In the rows, zero is written as 128.
Each row has a class, written after it, and each block has its own classes.
[116 136 146 130 125 137 128 129 120 135 127 142 128 129 114 125 118 131
 112 127 132 122 132 144 117 122 143 151 140 124 130 131] -> z443
[125 136 135 140 134 134 131 139  96 125 117 158 113 132  99 122 134 135
 101 113 135 127 134 127 108 122 147 157 152 131 128 130] -> z443
[116 128 143 123 125 139 135 131 121 143 127 135 124 131 112 124 131 132
 126 124 129 124 124 132 123 129 143 149 132 130 128 127] -> z97
[181 169 125  78 116 115 152 113 174 129  51 163 100  73  19 171 155 142
 135 150 127 141  65 136 150 130 142 155 160 162 199  91] -> z731
[126 133 117 143 129 125 123 126 126 142 122 123 129 133 128 127 120 133
 150 128  98 131 125 120 136 117 133 133 118 129 126 132] -> z90
[125 130 122 148 124 123 119 131 121 135 122 131 128 127 122 127 127 132
 139 129 122 137 122 117 135 123 137 139 117 132 132 125] -> z215
[105 126 144 144 110 116 136 139  94 135 110 148 114 126 119 110 125 125
  97 114 147 128 145 129 110 125 145 144 133  96 126 141] -> z90
[136 129 113 148 169 135 178 144  81 136 171 138 137 156 127 113 132 111
 132 144 106 131  97 111  85 115 121 154 119 126 121 187] -> z97
[119 130 148 112 143 145 125 128 135 137 128 151 144 134 119 122 135 126
 135 118 135 117 131 130 119 132 143 144 137 140 121 118] -> z264
[109 122 147 107 114 153  96 104 153 123 137 127 160 141  91 142 153 121
 125 100 133 102 127 134 121 126 146 121 127 131 143 120] -> z923
[128 129 115 135 128 136 117 128 124 138 128 121 132 135 141 136 122 138
 143 129  94 128 120 122 132 120 139 122 119 134 119 134] -> z90
[128 128 119 138 130 133 118 127 130 135 137 127 133 137 137 132 123 130
 144 127 110 133 125 121 134 129 138 123 114 138 124 131] -> z215
[119 110 135 154 162 131 167 149  96 125 132 137 108 133 116 108 128 142
 108 122 139 124 125 130 132 120 137 143 148 121 117 156] -> z264
[134 135 147 114  89 131 140 125 148 123 138 106 126 115 130 152 148 105
 161 118 138 131 125 160 148 143 117 151 110 148 157 121] -> z443
[131 127 122 134 133 133 127 121 132 131 128 129 130 139 120 131 121 129
 139 124 114 138 119 121 134 122 134 132 124 141 131 130] -> z264
[119 136 135 138 129 136 133 129 129 133 138 120 133 141 137 126 118 132
 137 131 110 131 125 121 128 120 137 132 123 132 113 132] -> z997
[109 126 154 125 139 138 151 138 133 152 128 125 117 133 120 122 130 138
 150 135 129 128 116 131 138 128 142 144 126 139 115 124] -> z97
[116 132 140 119 134 132 135 126 126 136 125 140 136 134 114 127 126 129
 122 123 134 123 129 129 130 125 142 141 130 127 122 126] -> z668
[115 147 129 131 107 132 105 117 122 122 135 153 145 133 114 127 116 118
 118 110 119 122 154 146 135 132 142 115 140 118 130 136] -> z90
[129 131 154 134 133 133 135 141 127 118 128 132 132 129 130 123 127 125
 138 135 123 117 121 123 129 125 128 136 132 134 120 112] -> z997
[124 131 126 143 125 130 125 136 132 138 132 119 128 135 130 129 119 125
 146 129 119 138 119 117 136 122 135 127 120 129 123 130] -> z417
[125 123 138 128 129 132 124 126 124 129 146 130 120 146 120 138 122 125
 124 127 114 139 124 126 136 122 143 135 108 134 123 137] -> z923
[130 125 120 140 123 132 131 122 125 133 130 119 136 136 132 128 118 126
 144 126 113 141 120 121 133 125 128 128 120 139 124 130] -> z264
[109 130 128 124 110 133  95  97 153 136 133 110 130 144 125 140 127 131
 132 117 126 131 140 125 150 129 134 140 110 147 142 118] -> z923
[104 149 130 141 138 126 125 115 173 151 112 124 129 147 107 123 118 133
 166 129 118 133 116 100 146 111 124 115 132 133 131 129] -> z417
[125 138 123 145 123 129 121 129 134 132 132 121 133 138 125 127 121 120
 137 127 121 132 124 115 131 122 129 128 128 131 131 133] -> z417
[112 130 150 111 126 131 123 122 128 133 122 154 139 131 104 136 126 130
 127 121 134 127 120 131 133 124 151 139 123 123 115 114] -> z668
[128 130 121 146 125 128 122 129 121 130 132 129 135 132 126 127 122 127
 143 130 120 144 119 127 136 123 132 135 119 132 132 132] -> z264
[129 136 119 147 115 136 118 125 135 127 138 122 138 130 122 131 119 114
 138 129 102 130 129 126 146 118 124 121 122 137 135 124] -> z891
[115 122 124 150 140 120 154 139  99 142 115 121 114 124 135 119 124 148
 155 120 119 144 116 114 128 126 144 152 117 130  98 122] -> z443
[122 121 133 135 154 128 170 152 104 139 124 143 119 132 135 104 120 139
 133 123 121 129 126 120 122 121 148 113 140 131  88 143] -> z891
[110 116 164 134  89 137 112 136 132 123 137 126 133 123 129 139 123 107
 157 113 135 121 123 130 163 128 115 123 119 121 125 115] -> z417
[122 139 129 147 125 130 123 129 132 132 134 131 122 142 123 128 124 133
 139 129 114 138 125 123 135 120 134 133 120 130 129 129] -> z997
[119 136 135 151 130 131 134 137 126 127 131 136 122 143 124 128 126 130
 143 125 111 135 126 119 139 121 141 132 119 134 119 131] -> z997
[121 129 153 134 131 145 130 136 140 131 137 123 135 144 127 129 116 107
 111 137 131 110 135 122 130 120 139 141 134 149 130 131] -> z417
[117 122 150 118 134 132 130 140 117 136 121 154 132 127 113 124 142 128
 135 125 133 125 115 122 117 130 148 139 121 126 121 125] -> z923
[121 130 153 107 137 137 125 123 150 125 138 125 147 135 155 132 111 107
 124 136 129 109 138 137 121 126 140 146 116 135 128 128] -> z443
[120 122 123 142 114 136 126 128 118 134 135 110 128 140 138 127 127 125
 136 126 122 134 127 121 132 127 123 121 120 136 127 132] -> z97
[120 136 148 119 139 142 127 142 138 142 135 137 137 132 139 122 124 123
 137 132 129 117 124 127 117 131 141 137 133 128 116 128] -> z417
[120 129 124 157 140 120 154 136 112 132 120 104 123 138 124 120 111 139
 151 135 113 142 115 108 151 113 137 138 121 135 116 130] -> z668
[124 136 121 138 123 129 127 118 121 137 126 125 132 133 125 129 117 132
 141 129 116 128 116 118 139 121 127 127 124 132 126 138] -> z731
[121 131 137 147 146 129 144 148 121 148 129 133 115 139 134 116 121 140
 149 136 119 135 128 126 139 126 154 145 119 149 115 135] -> z215
[141 116 123 131 114 134 125 149 111 119 130 109 123 123 163 137 129 124
 150 140 115 136 106 120 145 124 111 114 119 134 132 136] -> z97
[123 130 124 136 130 132 125 124 127 132 130 130 128 135 127 133 116 128
 133 123 112 131 127 126 135 114 129 138 125 130 129 138] -> z443
[118 136 142 120 127 143 125 122 134 136 132 144 132 134  99 135 128 123
 113 128 121 125 128 131 130 126 137 138 137 133 129 123] -> z97
[125 136 149  99 144 115 141 139 220 177  40 112  97 108  57 139 125 151
 148 159 136 165 104 107 141 118 189  83 104 122 125  52] -> z731
[114 131 145 126 134 138 127 126 129 134 122 138 128 131 122 133 125 131
 120 130 128 123 123 126 120 123 141 145 130 132 118 120] -> z443
[126 138 115 147 117 124 127 119 138 140 134 116 136 141 110 127 121 121
 141 123 122 141 129 122 134 119 128 121 125 139 129 133] -> z417
[127 141 128 144 128 119 121 138 133 144 119 133 113 133 122 127 123 138
 157 133 117 150 126 120 148 122 146 141 115 143 130 122] -> z215
[118 129 134 132 128 135 129 126 122 142 129 141 140 129 123 119 130 128
 121 124 135 130 134 136 120 134 137 141 132 131 119 124] -> z264
[133 130 126 138 142 137 132 140 124 138 136 127 127 138 145 128 116 130
 148 141 110 146 119 124 134 131 145 137 113 146 116 126] -> z264
[121 134 113 152 115 128 124 124 117 136 141 115 133 134 135 129 114 128
 134 124 113 141 123 120 131 130 131 133 121 127 114 134] -> z417
[109 132 138 132 140 128 144 124 132 146 106 150 127 120 105 121 134 137
 107 121 138 134 140 126 129 137 145 143 140 132 103 107] -> z264
[113 117 148 143 130 136 138 136 113 154 159 132 134 129 140 127 115 132
 136 135 121 143 135 158 146 142 145 153 103 140  84 115] -> z264
[116 137 141 125 134 132 128 128 125 140 120 141 133 126 115 123 131 134
 122 126 126 116 135 133 124 125 145 145 138 131 121 124] -> z90
[121 125 143 132 142 137 134 132 118 136 141 143 144 129 134 119 115 124
 131 134 125 124 130 136 136 127 128 145 132 136 112 130] -> z264
[122 131 134 116 133 136 121 120 140 144 121 139 142 128 119 128 131 134
 144 128 130 134 117 130 122 131 141 135 126 138 122 112] -> z264
[140 154  95 179  92 134  93 129  81 114 154 121 141 148 169 124 122 112
 126 128  97 138 147 116 123 139  87 138 127 138 135 135] -> z668
[122 134 131 129 120 130 114 117 132 135 133 120 136 137 128 132 124 132
 132 131 113 136 124 124 135 123 129 130 119 137 123 127] -> z923
[120 138 125 151 113 125 113 130 126 133 128 126 131 133 131 122 114 123
 138 128 124 134 126 120 132 124 131 136 126 122 134 132] -> z417
[124 132 124 149 123 130 117 130 124 134 134 135 129 132 125 134 124 126
 138 130 111 135 125 120 145 123 131 138 117 137 130 131] -> z215
[129 130 126 141 127 133 130 123 135 135 135 117 130 140 127 128 117 124
 140 132 119 142 128 128 140 126 131 133 120 147 131 126] -> z264
[155 136 139 100 148 128 153 132 157 132 109 102 118 142 111 127 117 131
 147 141 114 133 107 112 110 117 142 125 127 138 144 113] -> z668
[111 138 141 127 127 134 137 128 126 145 126 132 124 136 122 121 128 135
 134 128 131 130 131 131 133 131 141 144 135 144 122 128] -> z97
[119 127 142 110 135 132 135 131 121 140 121 143 128 127 131 129 126 136
 132 127 133 125 119 125 130 129 138 144 127 127 113 121] -> z668
[131 116 148 112 149 144 146 143 116 132 157 110 133 126 156 124 118 126
 151 135 139 132 126 140 148 135 130 140 127 151 106 124] -> z264
[127 129 123 130 137 128 137 128 127 130 125 127 122 141 120 128 119 134
 142 121 116 133 123 119 139 121 136 128 123 127 129 133] -> z668
[125 147 124 135 132 139 130 132 121 151 134 133 134 131  96 104 129 154
 139 103 113 115 162 166 129 133 156 134 163 135 124 132] -> z90

Next block, with new classes.
[131 116 163 116  79 165 124 116 156 143 126 132 148 106  96 129 122 101
 103 128 127 152 127 132 171 143 114 109 109 132 162 108] -> z46
[142 130 175 136 134 142 222 140 140 168 112 142 120 115 103 125 143  85
 118  99 134 166 124 168 145 113 143 118 119 128  97 134] -> z656
[215 126 161 108  83 162 130 142 125 143 128 148 119 126 109  86  93 115
 129 142 114 163 118 109 135 183 135 121 146 132 102  77] -> z715
[105  75 110  88 132 115 156 136 139 156 118 118 104 105 120 127 143 105
 118 123 152 128 124 141 145 209 135 118 145 143 186 129] -> z46
[ 87 137 127 166  75  94  99 108 136 149  89  86 160 119 130 133 163 132
 148 110 118 137 109 122 134  66 125 129  98 110 112 136] -> z656
[192 132 147 101 114 133 129 136 172 145 124 139 133 136 144 103 116 126
 107 158  99 158 108 110 135 170  69 118 132 138 100 141] -> z549
[ 91 143 136 121 139 155  92  92 172 141  92 159  87 145 138 133  86 157
 190 174 121 129 132  73 144 199 101 133 163  90  91  97] -> z124
[ 54 120 133 126 105 128  66 107 122 174 134 125 142 132 168  87 134 130
 101 124 162  75 110  34 139 191 118  55 153 142 167 138] -> z715
[158 114 112  97  53 150 150 120 128 134 133 143 105 126 145  97 110 108
 126 100 174 129 156 116  78 252 174  93 172 126 134 158] -> z46
[119 117 153 126 185 135  90 136 127 177 125 130 130 129 114 118 124 150
 110 142 129 106  86  79 177 120 105 121 131 147 153 102] -> z124
[137 121 179 110 123 165 160 113 129 167 115 148 120 108 124 112 108 126
 126 128 152 107 101 105 140 127 144 120 141 118 140  80] -> z656
[113 102 118  83 151 163 166 103 174 129 137 161  90 104 174 174 108 124
  93 146 125 131 164 122 140 249 128  62 159 140 149 156] -> z656
[106  82 144 114 121 104 184 143 158 138 140 162 118 120  94 138 150  98
 123 121 158 129 170 121 119 162 136 138 120 141 169 141] -> z715
[134 132 125 107 147 160 153 125 125 165 126 122 117 125 131 135 117 139
 112  89 156 121 146 115 147 226 163 117 146 141 158 105] -> z501
[118 120 145 104 162 107 140 123  89 175 133 100 119 121  95 138 134 136
 153 122 123 115  90  95 164 107 138 155 125 123 132  59] -> z922
[122 132 153 113 132 141 200 131 163 163 107 154  92 134 129 120 100 142
 134 116 149 132 177 121 127 152 117 144 129 125 151 110] -> z501
[ 94 145 134 136  39 118 125 114 117 198 142 108 170 100 129 108 164 155
 100  87 123 128 117 134 139  33 117 120  87 119 132 166] -> z566
[176 107 157 102  42 120 172 134 144 199  97 149 116  93 129  86 105 114
 110 126 138 133 111  93 132 187 120 114 147 137 132 145] -> z656
[125 145 162 103 110 151 111 115 129 167 121 115 157 134 153  96 142 138
 122 138 138 112  97 102 120  85 101 148 131 111 148  96] -> z566
[ 67 141 170 119  72 161  70  94 148 157 144 110 175 142 142  87 116 151
 136 146 124 111 132  72 115 131 111 120  87 150 167 132] -> z873
[121 121 149 120 112 139 143 119 149 132 157 137 136  97 101 171 122  97
  91  96 124 161 155 108 159 186 143  65 134 149 104 134] -> z728
[103 139  68  95 122 126 123 118 123 115 153 130 117 123 168 154 101 133
 105 103 149 113 186 136 105 227 165 103 174 135 125 168] -> z501
[150 132 128 132  96 112 133 145  97 148 122 106  94 117 116 102  89 158
 145 116 107 145 120 108 132 122 144 125 129 129  96 103] -> z873
[ 59 158 140 110 111 121  71 105 112 161 155 124 162 168 160  75 117  90
 119 160 153  93 103  65 120 143 106  90 149 149 118 150] -> z718
[152 154 155  78  82 189 148 143 124 142 175 151 168 103 133 118 136  80
  65  86 145 156 154 202 121 140 145 145 118 138 175 149] -> z566
[ 55 131 139 153 146  97 113 104 130 151  90 161 107 143 118  95 122 127
 210 130 159  89 133 108 111  87 158 134 120 117 131 140] -> z124
[147  86 136 110 134 125  45 113 160  95 139  93 150 129 112 157 125 184
 158 135  72 152 142  97 116 114 124 121 111 149 140  87] -> z46
[186 141 158 132  52 130 168 129 139 152 121 132 143  88 118  77 141 102
  97 117 120 129  85 139 138 189 105 130 100 106 115 142] -> z549
[178  99 150 107 191 114 202 132 100 163 116 135  80 110 117 139 155 120
 151 110 142 128  91 117 128 116 164 116 148 113  95  77] -> z922
[119 135 119 106 148 181 123  99 114 170 130 124 117 121 130 123  93 180
 127 149 125  95 115 112 179 138 127 132 142 114 152  54] -> z501
[128 110 130 141  91  90 145 116 132 122 132 138 121 108  75 125 162 133
 168 111 116 123 102 132 141 119 120 143  91 114 150 135] -> z715
[116 119 131 125 184 127 115 124 107 165 108 131 114 116 133  90 121 135
 131 131 128  84  86  97 170 139 129 113 146 123 145  77] -> z873
[119 130 116 117 100 198 108 131 169 185 118 215 110 109 143 113  98 146
 102 172 148 120 129 101 170 206  79 124 162 110 147 181] -> z718
[163 113 101 105 205 158 129 133 135 138 119 152  92 142 134 144 106 171
 134 165 135 117 113 104 160 149 109 138 156 125 145  77] -> z728
[159 140 190 122  14 143 126 118 130 172 123 126 178 113 123  78 113  96
 121 123 133 138 125 109 108  73 150  98  89 168 144 168] -> z549
[ 74 188 130 153 112 108  60 105  96 106 132  93 205 114 189  87 143  88
  97  90 135  78  90 160 102  81 147  89 120 129 122 188] -> z656
[ 95 125 136 128 110 168  76  80 144 108 150 132 127 154 131 140 119 149
 150 144 136 102 152  61 120 179 134  84 133 141 178 129] -> z124
[101 149 145 134 190 156  50 108 165 127 103  89 171 142 144 182 145 127
 107 149 114 162  93 101 191 135  95  86 105 149 144 111] -> z566
[ 88 107 128  96 165 102 176 125 125 121 158 145  93 108 119 151 131 117
 131 131 107 117 146 138 133 111 127 124 133 126 127 134] -> z873
[136 136 128 122 156 140 138 135 117 139 117 109 107 151  99  88 111 141
 164 140 109 131 118 136 159 150  99 188 139 100 133  19] -> z501
[151 146 115 142 151 141  98 120 133  91  98  95 115 130 104 161 114 163
 190 108  91 154 128 124 144 169 147 163 140 104 111  75] -> z873
[123 111 131 113 134  98 185 151  90 170 144 122 103 130  79  90 162 103
 136 116 156 119  74 150 149 114 126 177 102 110 139  79] -> z549
[145 131 144 109  47 146 139 121 139 191 117 111 129 115 110  96  96 168
 123 148 120 134 114  95 157 150  88 157 120 123 140  91] -> z501
[105  76 165 143 175 182 136 119 190 146 110 189 119 140 118 107 150 110
 137 190 126 128 142  87 159 153  72  90 118 141 182 122] -> z728
[104 124 112 103  50 134  85 111 135 134 163 154 130 108 124 117  90 202
 137 153 108  83 137  76 124 132  86 159 149 102 155 138] -> z715
[104  93 102 118  64 124 131 117 146 169  70 151  98 112 181  76 117 127
 137 138 220  70 132  87  95 194 151 105 153 128 217 147] -> z549
[148 146 158  81  36 114 107 132 106 187 166 125 170 107 121  78  98 108
  86 122 127 130  95 102 134 107 109 121 125 160 114 141] -> z728
[174 137 107 105 141 144 110 143 104 107 159 120 105 141 103 134 133 136
 152 107  73 176 130 161 140 165 135 156 113 129 122 102] -> z873
[ 48 115  96 109 108 132  99 102 128 176  99 108 102 144 165  85 115 173
 155 121 209  75 115  85 109 207 146 137 146 101 179  85] -> z46
[ 49 144 106 151 235 108 116 132 135  53 117 115  90 171 133 192 156 130
 192 117 113 137 175 134 115  79 116 170 129  92 136  89] -> z728
[209 104 150  82 149 144 154 137 131 131 117 117  87 114  97 161 109 132
 146 115  89 182 122 132 155 148 143 126 151 131 115  58] -> z46
[136  76 105  97 129 132  86 121 166 112  90 148 126 113 157 135 113 116
 148 160 135 126 158 122 105 182 149  95 159 158 179 169] -> z46
[200 149 160 107 140 174 172 133 118 182 123  98 129  97  93 171 107 158
 113 109  96 168 112 137 189 106 154 159 137 119  89  37] -> z718
[111 111 144 118 153  82 159 130 123 148 118 111 106 109 106 116 155  76
 145 120 106 136 107 132 160 161 122 122 125 130 131  88] -> z718
[164 142 132 127 111 177 111 140 123 151 138 124 130 121 113 120  85 165
 115 161  90 144 134 112 164 125 104 157 149 114 109  72] -> z718
[201 122 136 127  90 150 152 158 127 141 146 128 144  98  65 116 143  98
 100 133  81 182  97 185 183 153 103 161  96 123 113 115] -> z549
[102 167 126 112 137 139  88  92 131 149 114  95 141 144 172  99 110 157
 159 126 125 106 112 122 118 133 132 129 155 120 116 103] -> z124
[100 112  96 100 114 163 132 115 131 119 154 107 120 100 166 147 116 148
 105 112 135 124 168 149 106 197 159  78 165 149 157 163] -> z501
[154 144 140 123 109 136 118 100 147 121  92 121 158 119 164  86 114 102
 119 139 183  82  90 116 114 176 139 116 145 115 145  98] -> z549
[104 123 130 133 122 161 121 104 156 182  95 158  88 156 132 116 129 184
 191 129 165 120 129  78 115 173 138 132 127 120 153 144] -> z124
[167 126 127 130 110 177 156 135  96 177 116 120 109 102  88 128 125 159
 127 122 109 135 109 143 187  99 133 159 121 107 150  65] -> z501
[137 118 115 146 128  96 144 152 119 170 125 116 151 119  76  82 136 148
 121 130 133 120  84 155 172 117 103 164  80 144 175 136] -> z566
[ 28 144 123 141  72 139  66 149 127 179 149 158 187 145 140  57 118 104
  86 155 171  99 134 114 134 108  92 129 129 145 157 205] -> z715
[115 152 145 159 128  95 145 114 100 156 115  85 183 128 135  78 183 114
 106 111 166  65  57 120 118  66 122 132 103 117 128 139] -> z501
[125 150 179 138  45 139 107 117 128 136 136 130 159 144 115  94 126 113
 164  96 144 151 156 119  85  61 145 122  81 156 164 155] -> z922
[162 128 171  94  80  94 172 128 117 207  93 121 137  91 135 101 102 110
  98 137 175 120  73 109 138  76 149 102 107 160 133 137] -> z566
[ 91 116 100 126 158 164 134  99 162 108 104 134 104 142 178 158 132 140
 150 110 163 118 175 122 100 185 157  96 191 107 144 118] -> z656
[115 122 141 136 127  64 160 108 121 164 101  91 155  59 146 121 150 135
 113 105 136  82  70 139 139  25 126  95 130 126 120 148] -> z922
[203 131 142 132 122 130 154 162 116 193  93 149 107 126  97 103  88 109
 102 133 147 170  99 107 183 134 143 112 135 141  72  88] -> z873
[ 98 125 132 146 154  88 156 120 144 135  73 126 130 140 150 115 147 101
 149 129 175 102 141 114 108 101 142 121 129 120 151 129] -> z566
[ 86 142 151 114 191 116  90 121 164 155 136 121 149 140 143 171 149 103
  97 137  77 154 136  88 187 138  78  88 117 157 119 137] -> z718
[ 45 137 137 122  90 172  97 103 126 217 102  98 175 106 171  86 113 148
  92 183 128  79 115 103 174  84  97 125 120 133 178 119] -> z501
